Below are the code and all the weights of a small trained network. Each question names an input and a class and asks about switching units off, where a switched-off unit gives its printed mean instead of its output.

import numpy as np


def w(rows, s, z=0):
    codes = np.array(rows[::2]) - 128.0
    scale = np.full(codes.shape[1], s)
    scale[-1] = z or s
    return codes * scale


def norm(h):
    return h / np.sqrt((h * h).mean(-1, keepdims=True) + 1e-5)


def f(y):
    return y / 2 * (1 + np.tanh(0.7978845608 * (y + 0.044715 * y**3)))


def log_softmax(a):
    a = a - a.max(-1, keepdims=True)
    return a - np.log(np.exp(a).sum(-1, keepdims=True))


def net(x, mask):
    res = np.array(x, float).reshape(1, 6) / 4 @ E
    u = 0
    for l in range(3):
        y = f(norm(res) @ A[l][:, :-1].T + A[l][:, -1])
        res = res + np.where(mask[u : u + 9], y, B[l][:, -1]) @ B[l][:, :-1]
        u += 9
    return log_softmax(norm(res)[-1] @ U[:, :-1].T + U[:, -1])


A, B = {}, {}
E = w([
[134,26,118,115,93],'x0',
[91,73,181,84,130],'x1',
[36,175,199,125,72],'x2',
[51,114,145,175,254],'x3',
[85,219,106,28,182],'x4',
[171,111,248,153,163],'x5',
],0.0088)
A[0] = w([
[221,131,136,181,143,65],'0.n1',
[170,117,71,122,112,136],'0.n2',
[130,127,141,192,182,24],'0.n3',
[118,52,139,93,177,56],'0.n4',
[122,121,131,171,178,32],'0.n5',
[2,85,194,136,106,3],'0.n6',
[94,105,163,86,192,24],'0.n7',
[173,142,89,65,137,57],'0.n8',
[141,54,33,127,133,25],'0.n9',
],0.014,0.0045)
B[0] = w([
[2,107,186,155,91,216],'0.n1',
[153,129,150,109,52,227],'0.n2',
[51,109,172,72,190,174],'0.n3',
[166,80,66,150,114,228],'0.n4',
[52,161,161,132,225,158],'0.n5',
[158,184,249,158,129,254],'0.n6',
[168,133,142,112,48,208],'0.n7',
[32,102,128,109,99,202],'0.n8',
[166,142,10,201,73,241],'0.n9',
],0.0084,0.0038)
A[1] = w([
[84,127,128,110,235,93],'1.n1',
[134,122,146,132,94,63],'1.n2',
[81,100,137,131,187,41],'1.n3',
[93,252,93,103,169,75],'1.n4',
[141,190,126,201,101,96],'1.n5',
[175,221,107,172,96,4],'1.n6',
[129,213,116,158,124,110],'1.n7',
[114,164,107,139,161,91],'1.n8',
[143,125,131,118,207,40],'1.n9',
],0.013,0.0034)
B[1] = w([
[97,5,146,108,63,215],'1.n1',
[133,129,154,130,116,143],'1.n2',
[144,73,186,146,136,161],'1.n3',
[59,81,126,44,219,254],'1.n4',
[96,149,87,181,66,173],'1.n5',
[95,24,62,146,114,166],'1.n6',
[56,87,26,111,117,182],'1.n7',
[68,147,204,1,158,147],'1.n8',
[98,49,152,138,144,146],'1.n9',
],0.0086,0.0056)
A[2] = w([
[151,154,141,37,138,6],'2.n1',
[85,123,135,162,101,177],'2.n2',
[83,253,117,104,125,48],'2.n3',
[145,94,178,127,90,218],'2.n4',
[160,140,126,184,204,145],'2.n5',
[145,126,133,67,108,102],'2.n6',
[99,175,114,89,113,216],'2.n7',
[142,104,191,147,122,190],'2.n8',
[112,169,83,210,177,162],'2.n9',
],0.018,0.0024)
B[2] = w([
[74,104,145,130,169,184],'2.n1',
[150,101,164,63,39,202],'2.n2',
[83,68,96,149,182,191],'2.n3',
[127,212,161,71,112,254],'2.n4',
[70,173,180,94,184,134],'2.n5',
[141,81,174,123,128,174],'2.n6',
[153,65,150,163,126,205],'2.n7',
[121,198,123,37,136,237],'2.n8',
[126,128,245,159,150,155],'2.n9',
],0.011,0.0068)
U = w([
[37,56,101,80,214,155],'0',
[150,200,188,104,118,189],'1',
[191,142,32,172,249,2],'2',
[171,105,15,131,27,144],'3',
],0.016,0.0071)

Each question gives the input, the list of numbers given to net, and the class t.
The units are the neurons (one row each of A and B). Each row of codes is followed by its name. A weight is (code - 128) times the scale printed after its matrix; where a second scale follows, it is the last column's (A, B and U).
mask holds one flag per neuron, layer by layer. A switched-off neuron (its flag False) gives its mean, the last column of its row in B, instead of its output. The means were averaged over made-up inputs and are rounded, as every weight is.
A unit's drop is (log p(t) with every unit on - log p(t) with that unit switched off) / (log p(t) with every unit on - log p(t) with every unit switched off).
The circuit of an input: a set's keep is (log p(t) with only the set's units on - log p(t) with every unit switched off) / (log p(t) with every unit on - log p(t) with every unit switched off). Starting from the 12 units with the biggest drops (on a tie, the unit counted first), units are removed one at a time, each time the one whose removal leaves the highest keep (on an exact tie, the one counted first), for as long as the keep stays at least 0.8.
units of the circuit, in order: the units of the circuit, biggest drop first
k most important neurons: the k neurons with the biggest drops, biggest first
k most important neurons of layer l: the k neurons of layer l with the biggest drops, biggest first
drop of u: that unit's drop, to one decimal
input [8,-8,2,7,-4,-7], class 3: units of the circuit, in order => 0.n9
input [5,-2,8,-7,-5,1], class 1: units of the circuit, in order => 0.n9; 2.n4
input [7,7,-4,6,-6,-5], class 3: units of the circuit, in order => 0.n9; 1.n4
input [-8,3,3,-3,-7,-1], class 3: units of the circuit, in order => 1.n5; 1.n6
input [3,1,-5,1,-7,3], class 1: 2 most important neurons => 1.n1; 1.n7
input [-7,-6,-8,5,-6,6], class 0: 3 most important neurons => 0.n3; 0.n5; 1.n1
input [-1,-6,-5,3,0,-6], class 3: 3 most important neurons => 0.n9; 0.n2; 1.n6
input [-6,-8,-4,-8,3,3], class 3: 2 most important neurons => 1.n6; 0.n2
input [3,4,-4,-8,-8,4], class 1: 2 most important neurons of layer 0 => 0.n1; 0.n4
input [5,-2,-6,4,-7,1], class 1: 2 most important neurons of layer 1 => 1.n4; 1.n1
input [1,-5,-2,-2,2,2], class 3: 3 most important neurons of layer 1 => 1.n3; 1.n1; 1.n8
input [2,-3,2,-8,-7,5], class 1: 2 most important neurons => 0.n9; 2.n4
input [-3,-1,6,-8,2,5], class 3: 2 most important neurons => 1.n6; 0.n3
input [8,8,-6,7,-5,-7], class 3: most important neuron of layer 0 => 0.n9
input [4,-2,-1,3,3,-8], class 3: drop of 0.n9 => 1.0
